Below are the code and all the weights of a small trained network. Each question names an input and a target symbol and asks about switching units off, where a switched-off unit gives its printed mean instead of its output.

import numpy as np


def w(rows, s, z=0):
    codes = np.array(rows[::2]) - 128.0
    scale = np.full(codes.shape[1], s)
    scale[-1] = z or s
    return codes * scale


def f(y):
    return np.maximum(y, 0)


def softmax(a):
    e = np.exp(a - a.max(-1, keepdims=True))
    return e / e.sum(-1, keepdims=True)


def log_softmax(a):
    a = a - a.max(-1, keepdims=True)
    return a - np.log(np.exp(a).sum(-1, keepdims=True))


def net(x, mask):
    ids = ['αγδεηθμπσ'.index(c) for c in x.split()]
    T = len(ids)
    res = E[ids] + P[:T]
    u = 0
    for l in range(2):
        r = res
        for j in range(3):
            rows = slice(2 * j, 2 * j + 2)
            q, k, v = (r @ M[l][rows].T for M in (Q, K, V))
            z = softmax(np.where(np.tri(T) > 0, q @ k.T / 2**0.5, -1e9)) @ v
            o = O[l][rows]
            res = res + np.where(mask[u + j], z, o[:, -1]) @ o[:, :-1]
        u += 3
        y = f(res @ A[l][:, :-1].T + A[l][:, -1])
        res = res + np.where(mask[u : u + 16], y, B[l][:, -1]) @ B[l][:, :-1]
        u += 16
    return log_softmax(res[-1] @ U[:, :-1].T + U[:, -1])


Q, K, V, O, A, B = {}, {}, {}, {}, {}, {}
E = w([
[160,168,102,189,112,68,100,181,148],'α',
[161,201,108,166,114,95,118,75,164],'γ',
[47,110,111,125,96,182,113,171,101],'δ',
[180,125,129,99,153,189,137,95,115],'ε',
[99,144,77,117,101,215,152,144,121],'η',
[115,249,177,137,174,114,119,147,177],'θ',
[116,207,90,196,121,96,122,143,182],'μ',
[142,151,116,71,169,192,136,228,110],'π',
[177,109,107,87,163,143,110,121,106],'σ',
],0.018)
P = w([
[145,80,154,183,140,79,157,137,113],'0',
[134,133,116,92,95,156,118,98,177],'1',
[95,116,132,68,119,101,155,135,183],'2',
[170,130,105,183,176,115,122,108,81],'3',
[160,188,168,125,41,185,84,138,134],'4',
[118,74,96,89,110,130,158,125,253],'5',
[159,147,65,194,207,133,78,91,82],'6',
[172,174,194,176,79,158,126,118,90],'7',
[123,74,33,116,140,68,168,136,173],'8',
],0.014)
Q[0] = w([
[95,187,194,33,62,102,120,111,214],'L0H0',
[72,20,62,55,187,110,156,118,172],'L0H0',
[134,89,37,182,162,103,144,150,142],'L0H1',
[168,144,141,172,86,134,118,148,75],'L0H1',
[116,90,9,199,239,129,150,137,44],'L0H2',
[63,1,60,37,189,112,209,111,226],'L0H2',
],0.0094)
K[0] = w([
[96,102,139,133,154,68,241,127,101],'L0H0',
[135,174,111,184,152,149,83,116,17],'L0H0',
[141,154,95,128,120,153,80,124,94],'L0H1',
[148,94,132,106,92,142,124,128,175],'L0H1',
[155,177,122,142,98,201,15,124,115],'L0H2',
[122,175,107,187,174,131,122,118,5],'L0H2',
],0.014)
V[0] = w([
[99,146,77,126,94,164,229,140,183],'L0H0',
[95,176,154,191,99,192,217,56,166],'L0H0',
[144,128,233,218,140,129,195,175,151],'L0H1',
[54,187,153,104,206,133,36,102,219],'L0H1',
[98,75,13,191,47,18,110,77,104],'L0H2',
[31,114,108,86,94,93,78,255,166],'L0H2',
],0.0063)
O[0] = w([
[140,134,88,16,136,82,103,128,178,252],'L0H0',
[92,126,42,58,39,105,76,163,79,173],'L0H0',
[116,110,97,135,121,6,134,171,64,154],'L0H1',
[195,140,64,208,89,225,120,251,131,223],'L0H1',
[98,123,139,115,216,134,2,88,143,99],'L0H2',
[61,44,81,148,213,101,183,149,216,253],'L0H2',
],0.0092,0.0021)
A[0] = w([
[114,67,124,110,140,71,134,77,35,130],'L0N0',
[117,152,99,101,108,183,135,185,145,172],'L0N1',
[75,179,174,122,175,150,128,148,153,123],'L0N2',
[125,192,98,213,119,79,125,135,226,235],'L0N3',
[141,148,163,200,148,84,45,108,142,78],'L0N4',
[151,101,82,24,99,143,110,150,23,109],'L0N5',
[116,2,77,74,134,145,179,144,113,229],'L0N6',
[117,102,122,134,87,163,102,136,166,144],'L0N7',
[102,116,149,109,153,149,121,96,143,128],'L0N8',
[187,51,96,100,119,180,100,127,136,140],'L0N9',
[112,151,140,122,173,201,132,152,135,143],'L0N10',
[208,73,162,80,143,97,147,136,99,143],'L0N11',
[109,93,212,181,141,66,151,170,96,2],'L0N12',
[106,77,155,118,158,214,163,106,160,154],'L0N13',
[101,54,123,159,140,122,92,140,118,134],'L0N14',
[140,129,194,93,66,171,195,135,63,155],'L0N15',
],0.0093,0.0033)
B[0] = w([
[76,119,155,50,75,153,108,104,149,147],'L0N0',
[148,113,168,145,193,149,135,2,136,220],'L0N1',
[145,80,43,144,46,85,115,139,103,164],'L0N2',
[220,150,127,85,100,10,76,139,91,247],'L0N3',
[124,89,192,86,127,56,211,93,150,164],'L0N4',
[86,183,175,155,12,179,97,134,161,184],'L0N5',
[140,120,48,69,137,121,192,145,171,211],'L0N6',
[165,156,117,131,178,156,162,136,112,168],'L0N7',
[165,181,67,143,181,117,115,172,109,147],'L0N8',
[18,114,78,212,157,160,109,173,127,176],'L0N9',
[152,87,118,155,156,108,106,67,130,175],'L0N10',
[96,114,188,149,104,181,183,160,135,149],'L0N11',
[119,99,177,39,207,196,56,185,107,144],'L0N12',
[173,81,103,158,219,101,152,135,32,178],'L0N13',
[107,59,99,122,147,96,123,128,109,158],'L0N14',
[133,100,97,198,46,98,149,178,43,177],'L0N15',
],0.0068,0.012)
Q[1] = w([
[80,77,169,182,134,211,185,141,128],'L1H0',
[174,89,127,93,73,128,254,156,117],'L1H0',
[139,113,142,117,134,170,85,90,157],'L1H1',
[169,186,146,137,131,54,108,126,98],'L1H1',
[179,106,103,79,142,45,93,103,94],'L1H2',
[112,59,132,101,140,162,159,129,93],'L1H2',
],0.008)
K[1] = w([
[184,146,16,253,139,179,106,84,211],'L1H0',
[66,69,125,155,154,167,192,69,77],'L1H0',
[117,117,103,114,129,152,63,111,172],'L1H1',
[185,106,214,53,117,129,142,139,117],'L1H1',
[32,118,136,80,187,81,136,175,73],'L1H2',
[139,114,92,211,192,149,166,117,135],'L1H2',
],0.007)
V[1] = w([
[28,165,138,144,184,246,201,162,145],'L1H0',
[120,35,121,160,106,174,83,214,119],'L1H0',
[206,240,3,170,130,115,136,116,164],'L1H1',
[59,107,66,177,34,60,124,153,26],'L1H1',
[29,54,163,129,173,66,135,137,140],'L1H2',
[83,115,129,118,90,121,118,26,209],'L1H2',
],0.0066)
O[1] = w([
[203,219,112,64,116,114,53,133,63,6],'L1H0',
[134,255,75,135,215,161,151,79,49,150],'L1H0',
[27,167,176,77,225,96,156,171,100,118],'L1H1',
[188,197,147,131,200,210,191,103,171,211],'L1H1',
[70,187,81,199,209,91,144,88,85,209],'L1H2',
[131,126,121,156,111,146,28,192,208,67],'L1H2',
],0.0071,0.011)
A[1] = w([
[163,109,109,136,36,155,16,109,134,133],'L1N0',
[59,112,104,44,173,163,142,129,177,117],'L1N1',
[128,129,139,213,143,29,149,106,124,112],'L1N2',
[75,147,84,65,136,212,252,94,109,109],'L1N3',
[175,130,174,113,137,206,116,115,43,203],'L1N4',
[186,142,136,49,113,28,83,161,134,69],'L1N5',
[157,201,83,193,122,48,112,178,159,53],'L1N6',
[81,16,89,150,251,108,121,130,203,107],'L1N7',
[185,115,157,62,149,130,192,122,136,87],'L1N8',
[119,22,168,157,109,210,66,131,146,98],'L1N9',
[64,208,174,139,193,175,95,137,87,196],'L1N10',
[73,161,228,112,83,218,44,115,93,92],'L1N11',
[133,99,181,198,25,182,153,188,177,75],'L1N12',
[180,160,114,152,109,64,128,146,2,3],'L1N13',
[95,80,33,80,130,130,105,171,131,85],'L1N14',
[52,99,95,69,219,176,61,119,51,183],'L1N15',
],0.0068,0.0056)
B[1] = w([
[132,107,62,47,189,156,225,191,163,158],'L1N0',
[187,89,143,59,102,159,99,63,133,170],'L1N1',
[129,69,103,63,124,242,95,191,89,205],'L1N2',
[120,124,151,89,75,33,55,201,123,214],'L1N3',
[83,46,160,238,127,97,75,121,98,169],'L1N4',
[82,199,130,145,48,227,142,154,51,147],'L1N5',
[45,97,152,117,135,127,86,108,132,174],'L1N6',
[133,237,187,148,60,158,155,90,98,254],'L1N7',
[125,115,71,137,168,57,124,163,91,156],'L1N8',
[98,125,104,158,199,70,101,188,145,173],'L1N9',
[122,34,88,138,128,147,70,120,197,169],'L1N10',
[86,142,17,58,206,139,167,2,61,151],'L1N11',
[119,236,156,92,151,60,42,20,112,188],'L1N12',
[75,114,211,47,126,117,120,60,222,180],'L1N13',
[241,162,169,152,114,57,110,103,136,159],'L1N14',
[217,133,124,162,115,191,171,140,237,193],'L1N15',
],0.0061,0.024)
U = w([
[139,31,87,213,152,120,41,106,86,215],'α',
[126,211,121,107,116,134,110,68,26,3],'γ',
[62,171,134,144,124,221,232,147,129,200],'δ',
[106,240,101,167,81,128,41,252,72,199],'ε',
[48,155,71,128,214,111,85,121,139,99],'η',
[133,160,158,168,89,24,54,140,200,68],'θ',
[234,222,83,172,173,93,102,118,156,108],'μ',
[139,61,104,28,70,190,98,147,171,126],'π',
[106,136,68,121,160,7,176,141,94,150],'σ',
],0.0042,0.0039)

Each question gives the input, a string of symbols that net reads in full, and the target symbol t.
The units are the heads (2 rows each of Q, K, V and O) and the neurons (one row each of A and B). Each row of codes is followed by its name. A weight is (code - 128) times the scale printed after its matrix; where a second scale follows, it is the last column's (O, A, B and U).
mask holds one flag per unit, layer by layer, with each layer's heads first. A switched-off unit (its flag False) gives its mean, the last column of its rows in O or B, instead of its output. The means were averaged over made-up inputs and are rounded, as every weight is.
A unit's drop is (log p(t) with every unit on - log p(t) with that unit switched off) / (log p(t) with every unit on - log p(t) with every unit switched off).
most important unit: the unit with the biggest drop
k most important neurons: the k neurons with the biggest drops, biggest first
top k neurons in layer l: the k neurons of layer l with the biggest drops, biggest first
which heads matter: for each layer, one digit per head in row order, 1 if its drop is at least 0.15 and else 0, layers parted by /
input π η θ γ, target γ: 3 most important neurons : (L0N3; L0N12; L1N5)
input γ η π π α μ γ α θ, target θ: which heads matter : 011 / 101
input μ η α μ γ δ, target θ: which heads matter : 001 / 100
input π σ ε μ σ ε π, target α: which heads matter : 101 / 000
input η π δ σ σ μ, target ε: 2 most important neurons : (L0N3; L1N5)
input γ σ α γ δ, target δ: 2 most important neurons : (L1N7; L0N13)
input μ σ θ γ γ, target δ: 2 most important neurons : (L0N4; L0N3)
input σ θ α σ θ σ θ δ δ, target ε: which heads matter : 001 / 000
input δ θ ε θ θ η, target ε: most important unit : L0H2
input σ η μ δ δ δ π, target μ: which heads matter : 001 / 100
input γ σ η π σ, target π: top 2 neurons in layer 0 : (L0N3; L0N5)
input δ δ σ δ σ, target α: which heads matter : 100 / 000
input δ δ ε α δ σ, target δ: 2 most important neurons : (L1N7; L0N3)
input μ δ γ γ π σ π γ γ, target δ: most important unit : L1H0
input π μ σ, target σ: which heads matter : 101 / 000
input π δ π σ σ δ π, target α: which heads matter : 100 / 000
input σ γ σ δ θ γ, target π: which heads matter : 110 / 010
input δ σ π, target μ: which heads matter : 001 / 000
input σ α γ δ γ α π θ π, target σ: which heads matter : 101 / 001
input α σ η δ, target α: which heads matter : 111 / 000
input δ ε θ σ, target γ: most important unit : L0H2
input σ δ θ δ γ σ δ ε, target α: which heads matter : 000 / 000
input θ δ α, target σ: which heads matter : 011 / 001
input ε μ δ σ, target θ: top 2 neurons in layer 0 : (L0N3; L0N9)
input η μ ε μ η η, target θ: 3 most important neurons : (L0N3; L1N12; L1N9)
input π η α, target γ: 4 most important neurons : (L0N3; L1N5; L0N12; L0N11)
input γ π α η π σ δ, target σ: which heads matter : 001 / 000
input δ π ε θ δ δ α σ, target μ: top 2 neurons in layer 0 : (L0N6; L0N3)
input δ θ ε, target μ: 4 most important neurons : (L1N15; L0N6; L1N14; L0N3)
